[143 159 171 181 169 170 186 126 120 107 139 103 132 178 117 121 179 122
 110 150 108]  foduf
[129  80  91 100 150 119 103 153 102  96 112 111 142 122 136 132  99 121
 121 100 103]  nuzon
[ 90 163 128 116 126  88  94  69 133  78 149 114 133 131 118 153 179  96
 165  79 111]  gugin
[ 88  90 163  75  69  78  79 126 111  96 114 133  94 148 116 165 153 154
 179 118 131]  Fidit
[120 153  28 152 135 127 145 112 139  39 114 136 120 153 115  95  24  99
  82 149  75]  bogib
[130 110  97 112 157 114 101 113 108 128 110 104 113 136 134 109 137 105
 100  93  89]  fedo
[163  96  89 122 153 106 117 106 105 158 139 102 149 144 149  57 113  88
 124  81 126]  butor
[ 88  90 163 133  69  78  79 126 111  96 114 133  94 148 116 165 153 128
 179  79 131]  Mune
gone butor: [153 102 163 126 105 106  89  96 149 139 113 144 124 117 158  57 149 122
 106  81] => [88]
perm: [ 79 131  88  90 163 133  69  78  79 126 111  96 114 133  94 148 116 165
 153 128 179] => Mune
gone foduf: [171 150 107 186 108 110 126 178 169 121 103 170 120 179 143 132 159 117
 139 181] => [122]
gone fedo: [110 113 108 130 113 136 137 112 157 110 134  97 105 128 114 109  93 104
 100  89] => [101]
len: [163  96  89 122 153 106 117 106 105 158 139 102 149 144 149  57 113  88
 124  81 126] => 21
gone Mune: [ 94  79 126 163  88 133 179  90 133 116  96 153  79 114 128 131  69 148
 165 111] => [78]
rev: [149  78 133  69  94  88 126] => gugin

[134 134  62 132 146 151  68] : petu
[152 132 146 134  68 134  62] : mozut
[ 87 133 110 132 123 133 160] : vut
[125 186 123 110 142 114 151] : Folev
rev: [142 110 123] => Folev
perm: [152 132 146 134 134  62  68] => mozut
perm: [186 123 110 142 114 151 125] => Folev
gone Folev: [123 114 186 110 142 151] => [125]
rev: [151 114 142 110 123] => Folev
rev: [123 186] => Folev
len: [ 87 133 110 132 123 133] => 6

[ 65 248 144 113 105 146 110 218 125 125 155 148  97 154 105 153 103 152] = sav
[153 106 121 133 156 152 128  88 140 148 106 141 142 132 174 127 136 131] = gev
[140 103 161 123 148 134 185 189  89 112 108 135  97 145 132 105  98 134] = morim
[ 65 248 102 123 161 148 134 218 125 125 133 148  97 154 105 153 103 152] = Dugan
[140 103 161 123 148 134 185 189  89 112 108 135 133 145 132 105  98 134] = Peli
len: [140 103 161 123 148 134 185 189  89 112] => 10
q: [140 103 161 123 148 134 185 189  89 112 108 135 133 145 132 105  98 134] => Peli
len: [140 103 161 123 148 134 185 189  89 112 108] => 11
len: [ 65 248 102 123 161] => 5
gone Dugan: [248 153 133 148 102 125 134 161  97 123 125 154 152  65 148 105 218] => [103]
len: [140 103 161] => 3

[196 196 196  81 196 196 197 197 196  81  81  81 196  81 197 196  81 197
  81  81  81  81] -> ziz
[ 32  32  32 234  32 233  32  33  32 234 234 234  32 234  32  32 234  32
 235 234 234 234] -> vod
[186 186 186  83 186 186 186 187 186  83  83  83 186  83 186 186  83 187
  83  83  83  83] -> Pebib
[ 41  41  41  41 209 208 208 208  41 208  41 208 209  41 208 209  41 208
 209  41  41 208] -> zimu
[115 115 115 154 115 115 116 116 115 154 154 154 115 154 115 115 154 116
 154 154 154 154] -> kup
[ 33  33  33 220  33  33  32  32  33 220 220 220  33 220  32  33 220  32
 220 220 220 220] -> Gad
[157 157 157 100 157 157 157 157 157 100 100 100 157 100 157 157 100 157
 100 100 100 100] -> zif
[187 187 187  69 187 187 187 187 187  69  70  70 187  69 187 187  70 187
  69  69  69  69] -> vud
[ 93  93  93 180  93  93  94  94  93 180 180 180  93 180  94  93 180  94
 180 180 180 180] -> vele
[ 46  46  46 215  46  45  46  46  46 215 215 215  46 215  46  46 215  46
 215 215 215 215] -> nolu
[208 208 208  41 209 209 208 208 209  41  41  41 209  41 208 209  41 208
  41  41  41  41] -> namo
len: [157 157 157 100 157 157 157 157 157 100 100 100 157 100 157 157 100] => 17
q: [ 32  32  32 234  32 233  32  33  32 234 234 234  32 234  32  32 234  32
 235 234 234 234] => vod
perm: [ 41  41  41  41 208  41 209 208  41 209  41  41  41 209 208 208 209 209
  41 208 208 208] => namo
q: [187 187 187  69 187 187 187 187 187  69  70  70 187  69 187 187  70 187
  69  69  69  69] => vud

[ 93  92 180 206 125 193 224 236 122 120  87 127 129  95 124 165 138  90
  91  83 169] -> Val
[162 139 130 120 193 236 224 125 122 206  95 110 182  46  43 127 104 137
 193 145 225] -> Rumub
[ 81  79  88 161 104 159 147 126 151  99 107 190 143 142 154  89 151  48
  75  58 123] -> dudu
[151 141 156 158 125 152 207 203 115 149 169 107  77 109 139 171 166 136
 101 133 160] -> pom
[142 145 136 126 110 117 107 120 154 153 188 114 136 173 154 129 165 161
 156 138 115] -> gako
rev: [120 122 236 224 193 125 206] => Val
rev: [ 95 129 127  87 120 122 236] => Val
gone Rumub: [130 110 104 125 122 225  95 145 120 193 127 137 193 139 182 206 236  46
  43 162] => [224]
perm: [ 89 151  48  75  58 123  81  79  88 161 104 159 147 126 151  99 107 190
 143 142 154] => dudu
len: [162 139 130 120 193 236 224 125] => 8

[114  42 122 147 244 130 120 138 145 168  87 120] = femu
[ 42 122 147 168  87 145 138 114 129 120 120 244] = Pudal
[166 116 169 151  70 164 129 172 163 119 101 161] = Puf
perm: [ 42  87 114 120 120 122 130 138 145 147 168 244] => femu
len: [ 42 122 147 168  87 145 138 114 129] => 9
rev: [151 169 116] => Puf

[ 72 116 113 127 178 200 141  60 173 150 159 116 116 149  65 141 136 123
 146 131 168 167 116 143 187 141 128  56  98] = zugi
[ 76 123 132 117 182 195 149  59 168 139 152 125 127 115  71 129 139 115
 169 153 193 156 109 157 159  87  65  78 121] = ven
[145 150 138 110 165 137 130  73 132 128 138 144 142  68 138 109 145 107
 194 187 159 114 139 156 101  70  72  91  73] = nake
[157 163 149 107 163 122 133  86 110 107 124 152 143  62 155 107 138  93
 203 203 151 108 126 156  92  69  75 101  69] = Der
[152 138  69 156 101 203 203 107 149 143 157 124 125 107 107 122  86  92
 163  69  62 110  75 151  93 133 108 155 163] = lesas
[ 72 116 113 127 178 200 141  60 173 150 159 116 116 149  65 141 136 123
 146 131 168 167 116 143 156 101  68  85 151] = Risev
[168 162 153 123 156  93 140 182  89  85  83 137 108 102 133 121 107  61
 150 147  90 110  92 127  71 107 119 218 129] = Parat
[103 133  98 149 195 177 127  62 174 152 163 111 103 138  79 131 129  65
 157 121  97 147 129 127  65  79  65 153 159] = neze
perm: [ 69 101  75  69  92 156 126 108 151 203 203  93 138 107 155  62 143 152
 124 107 110  86 133 122 163 107 149 163 157] => Der
len: [ 72 116 113 127 178 200 141  60 173 150 159 116 116 149  65 141 136 123
 146] => 19
rev: [107 155] => Der
gone lesas: [203 138 107  69  86 163 133 110 203 125 107 108 155 156 101 122 151  92
 152  62  69 163 143 124 107 149 157  93] => [75]
len: [157 163] => 2

[201  32 193 112 121 128 124 192] = mafab
[201  32 193 141 121 128 140 135] = Zod
[126 166 125 134 143 121 135 139] = Mopiv
[206 145 178 205 236 143 135 148] = vugi
gone mafab: [201 192 112 124  32 128 121] => [193]
gone Zod: [201 121 193 128  32 135 141] => [140]
perm: [192 201  32 193 112 121 128 124] => mafab

[156 101 147  63 191 203 102 119 113 221 156 145 138  96 116 194 177 121
  82] -> Tof
[134 132 100  75 213 202 111 115 118 219 154  98 138 115 122 198 200 126
  96] -> Lag
[134 132 100 124 126 160 115 136 113 138 143 108 138 155  97 128 133 139
 103] -> vez
[139 135  88 111 117 166 111 141 115 142 154 119 154 163  84 133 137 129
  90] -> geguf
gone Tof: [116 121 101 147 194 203  96 156  63 156 102 113 145 191 119 177 221  82] => [138]
perm: [ 97 100 103 108 113 115 124 126 128 132 133 134 136 138 138 139 143 155
 160] => vez
len: [156 101 147  63 191 203 102 119 113 221 156] => 11
gone Tof: [177 102 121 101 145 138 156  82 194 221 156 191  96 203 147 113 119  63] => [116]
q: [134 132 100 124 126 160 115 136 113 138 143 108 138 155  97 128 133 139
 103] => vez
len: [134 132 100 124 126 160 115 136 113 138 143 108] => 12

[142 219 120 176 120 125 142  89 110 183 131 138 128  63 197  74 141 124
 107 121 198 178  96 134 177 117 161]  taba
[169 177 125 107  78 156 119 187 117 161  71 174 108 171 170 106 137  91
 173 125 110 137 227 197 186 131 118]  buv
[169 177 125 107  78 156 119 187 117 161  71 174 108 171 104 106 137  91
 173 125 110 137 227 197 186 165 129]  Dida
[226 160 112 169 146  88 110 107 111 174 127 112 178  74  49 131  99  42
  85 112 140 141  97 149 133 164 172]  magiv
gone taba: [110 178 176 128 117  89 219 198 183 138  63 120 120 107  74 141 131  96
 124 121 161 142 142 125 177 134] => [197]
len: [142 219 120 176 120 125 142  89 110 183 131 138 128  63 197  74 141 124
 107 121 198 178  96 134 177 117 161] => 27
gone buv: [227  91 174 118  78 137  71 170 108 131 171 186 117 106 197 173 187 119
 125 161 107 110 137 125 156 177] => [169]
len: [169 177 125 107  78 156 119 187 117 161  71 174 108] => 13

[197  55 108 197 145 150  88 139 114  59] -> Gutu
[237 130 137  61  95 120  76  91  77 108] -> bivu
[ 76 130  91 120  61 237 137  95  77 108] -> kef
[ 61 136  76 130 120  95 237  77 108  91] -> Sitok
[182  69  84 169 183 152 111 152 111  62] -> Vusu
[ 92 171 159 102 139 124  79  61  60  86] -> Dipim
[106 172 138  64 153 102  87 144 125 173] -> nuz
perm: [144 125 173 106 172 138  64 153 102  87] => nuz
len: [237 130 137  61] => 4
len: [ 61 136  76 130 120  95 237] => 7
len: [197  55 108 197 145 150  88 139 114  59] => 10
rev: [ 77  95 137 237  61 120  91 130  76] => kef
perm: [139 114  59 197  55 108 197 145 150  88] => Gutu
gone Dipim: [102 124  86  61 159 139  79  92 171] => [60]

[108 219 236 184  36  66 117 160  38  71  86 174 104 115 206  93 136 128] = vita
[101 209  88  20 173 146  45 207 125 119  46  48 139 209 178 210 128  21] = ninov
[219 236 183  36 145  71  22 154 226 233  28 208  82 138 215 149  17  29] = Tavol
[108 219 236 184  36  66 117 160  38 149  21 195  99  42 172 139 120  67] = sigib
[ 98 205 237 143 165 119  54  47 102 156 190 184 193  70 108 141 212 216] = dugun
[154  82 236 183  28  29  36 138 215  17 233 226  72 145 149 208  22 219] = vomug
len: [108 219 236 184  36  66 117 160  38  71  86 174 104 115 206  93 136 128] => 18
perm: [ 20  21  45  46  48  88 101 119 125 128 139 146 173 178 207 209 209 210] => ninov
perm: [ 29 219 236 183  36 145  71  22 154 226 233  28 208  82 138 215 149  17] => Tavol
q: [108 219 236 184  36  66 117 160  38 149  21 195  99  42 172 139 120  67] => sigib
gone ninov: [139 128 209  46 207 209  48 146  20 125  45 173 119  21  88 101 178] => [210]
q: [108 219 236 184  36  66 117 160  38  71  86 174 104 115 206  93 136 128] => vita
rev: [ 45 146 173  20  88 209 101] => ninov

[ 57  98 115 173  87 114 149 104  94 156  68 144 161 163 160 228 141  85
  51 149 100 148 172 114 138 196 135  34 156  88 156 126 132 159] : safim
[ 86 116 124 163  99 113 118 107 117 147  83 140 144 142 161 211 118 119
  65 146  94 162 161 123 126 169 126  62 152 112 126 118 136 164] : patut
[100 110 114 152  91 116 120 112 108 167  60 151 145 165 179 224 148  75
  74 158 129 150 181 103 161 192 139  49 144 105 153 164 125 154] : Gare
[131 141 115 143 144 138 114 116 133 129 139 123 137 135 132 114 133 145
 127 125 119 125 122 107 129 109 137 145 149 132 135 159 125 124] : dunid
[102 147 130 138 107 122 118 124 128 141  97 111 130 131 148 194 126 139
  95 147  96 150 157 120 113 158 125  84 132 133 129 128 132 160] : taroz
[124 121 113 146 108 119 115 109 131 129  91 150 145 156 163 183 136  98
  97 133 123 141 164 123 146 161 134  91 154 106 144 150 133 148] : Zison
[107 134 133 142 109 123 118 126 121 153  94 118 128 129 152 184 130 133
  93 155 106 160 155 114 118 158 123  87 128 136 124 125 133 151] : sil
[ 86 145 104 146  96 132 144 113 130 120  90 119 150 161 147 203 149 125
  82 138  86 138 183 120 104 183 134  81 158  99 175 134 143 160] : Pebuz
[115 130 112 142  96 124 102 114 130 157  65 141 131 155 181 220 139 114
  76 160 112 167 188 104 134 183 135  72 148 122 148 157 136 162] : Pabo
[ 98 156 130 127 113 120 124 132 130 140  95  94 119 125 148 199 132 151
  96 153  87 154 162 116  96 161 127  85 122 142 139 124 131 162] : keza
[ 80 153 120 113 130 127 130 130 119 133  98  95 134 123 141 202 126 142
  90 150  79 150 156 120 102 160 118  70 123 134 121 109 131 163] : doma
[123 144 122 129 119 132 124 125 137 125 114 115 127 132 138 158 133 143
 114 137 107 141 149 125 109 145 129 116 135 133 139 131 135 145] : gaf
rev: [120 113 127 130] => keza
rev: [124 139 142 122  85 127] => keza
len: [ 86 116 124 163  99 113 118 107 117 147  83 140 144 142 161 211 118 119
  65 146  94 162 161 123 126 169 126  62 152 112 126 118 136 164] => 34
perm: [125 131 115 149 123 125 114 129 133 133 107 127 125 132 145 141 135 158
 129 143 132 114 137 116 119 109 138 145 124 139 144 137 135 122] => gaf
rev: [ 51  85 141 228 160 163 161 144  68 156] => safim
gone sil: [142 114 106 123 118 130 133 136 133  87 128 118 128 158 152 125 153 134
 121 160 124 129 155 107 123 155 109 118  93  94 126 133 184] => [151]
len: [124 121 113 146 108 119 115 109 131 129  91 150 145 156 163 183] => 16

[187 150 108 167 159 211  33 110 161 109  82 126] -> lalu
[ 52 166  47  89 192  35 191 162 105 171 156 179] -> lobug
[124  65  91 138 145  53 164 178 162 115  92 109] -> rimi
[138  53 178 115  91 124  65 164 145 162 180 109] -> Degi
len: [ 52 166  47  89 192  35 191 162] => 8
perm: [ 91 109 162 115 145  53 138 164 124 178  65  92] => rimi
perm: [109 180 162 145 164  65 124  91 115 178  53 138] => Degi
len: [187 150 108 167 159 211  33 110 161 109  82 126] => 12
gone rimi: [115 178 145 138 109 164 124 162  65  53  92] => [91]

[112 137 125 118 115 125 128] = fuzuk
[160 134 143 130 117 140 104] = susup
[112 119 118 125 125 128 138] = dobub
[118 218 193 160 135 112 106] = voda
[128 115 138 125 118 112 125] = dem
perm: [112 118 119 125 125 128 138] => dobub
rev: [135 160] => voda
perm: [112 115 118 125 125 128 137] => fuzuk
gone dobub: [138 128 119 125 112 125] => [118]
rev: [104 140] => susup

[ 23 244 214  12  44  33 228  34 220  90 181 183 194 170 202  94]  kilob
[ 23 244 214  12  44  33 228  34  44 223  43 208  43  39  36 220]  Liso
[ 40 193 188  51  54  45 219  54 208 204  56  39  67  41  62 214]  gozar
[ 56  45 219 214 208  40  39 193  41  62  67  54 204  51 189  54]  zevuz
[ 23 244 214  12  44  33 228  34 220 223  43  61  43  39  36 220]  Roluk
[ 64 197 203  65  71  67 206  62 198 185  70  72  88  71  71 191]  defa
[ 71 210 190  66  70  71  60  75 194 196  71  59  62  78  61 190]  Kat
gone Kat: [ 75 194 210  70  60  66  78  71  71  71  59 196  62 190 190] => [61]
perm: [ 41  62 214  40 193 188  51  54  45 219  54 208 204  56  39  67] => gozar
len: [40] => 1
perm: [ 71 196  71  66  78 190  61  59  62 194  70  75 210  71 190  60] => Kat
len: [ 56  45 219 214 208  40  39 193  41  62] => 10

[119 133 122 109 102 136 128 133 108 143 147 128 127  80 111 178 100]  bosob
[191 133 140 163 109 143 139 136 120 143 131 147 132 121 109 123 129]  Demot
[122  58 111 142 118 132 145 112 125 127 114 166 136 102 110 161 152]  Sigu
[152 177 100 126  32 132 155 113 124 148 136 168 126  96 108 108 129]  beso
[111 141 138 145 176  98 186 121 140 152 126 119 126 124 139 137 113]  Leke
[113 105 154 120 126 117 116 140 132 132 130 147 115  89 106 138 124]  bafo
[177 152 168 120 114 123 135 130 137 131 142  92 132 174 100 139  95]  bet
[128 103 121 144  85 114 140 130 143 108 112 136 125 137 140 118 105]  gete
[107 108 142 103  90 119 123 141 147 131 113  79 122 109 148 115 129]  Lam
[116 126 135 141 173 151 131 111 144 100 125 133 132 120 126 136 104]  nof
gone Demot: [131 139 109 133 136 191 163 120 143 147 143 129 140 109 123 132] => [121]
q: [152 177 100 126  32 132 155 113 124 148 136 168 126  96 108 108 129] => beso
len: [107 108 142 103  90 119] => 6
len: [107 108 142 103  90 119 123 141] => 8
len: [128 103 121 144  85 114 140 130 143 108 112 136 125 137 140 118 105] => 17
gone bafo: [ 89 126 105 132 117 147 140 154 120 124 115 130 113 106 132 138] => [116]

[189 161 169 138  75 152]  lavaf
[239 102 135 148 228  90]  sene
[239 135 147 228 102  90]  Tuv
[ 63 129 169  88 138  86]  Samat
rev: [152  75 138 169 161] => lavaf
perm: [102 135 148 228  90 239] => sene

[154 102 175 199 241  82  50 156 154] = Nuvev
[152 192 171 191 229  85  58 154 151] = puvup
[114 160  96  74  38 178 206 114 113] = gorad
gone puvup: [ 85 229 192  58 152 154 151 171] => [191]
rev: [50 82] => Nuvev

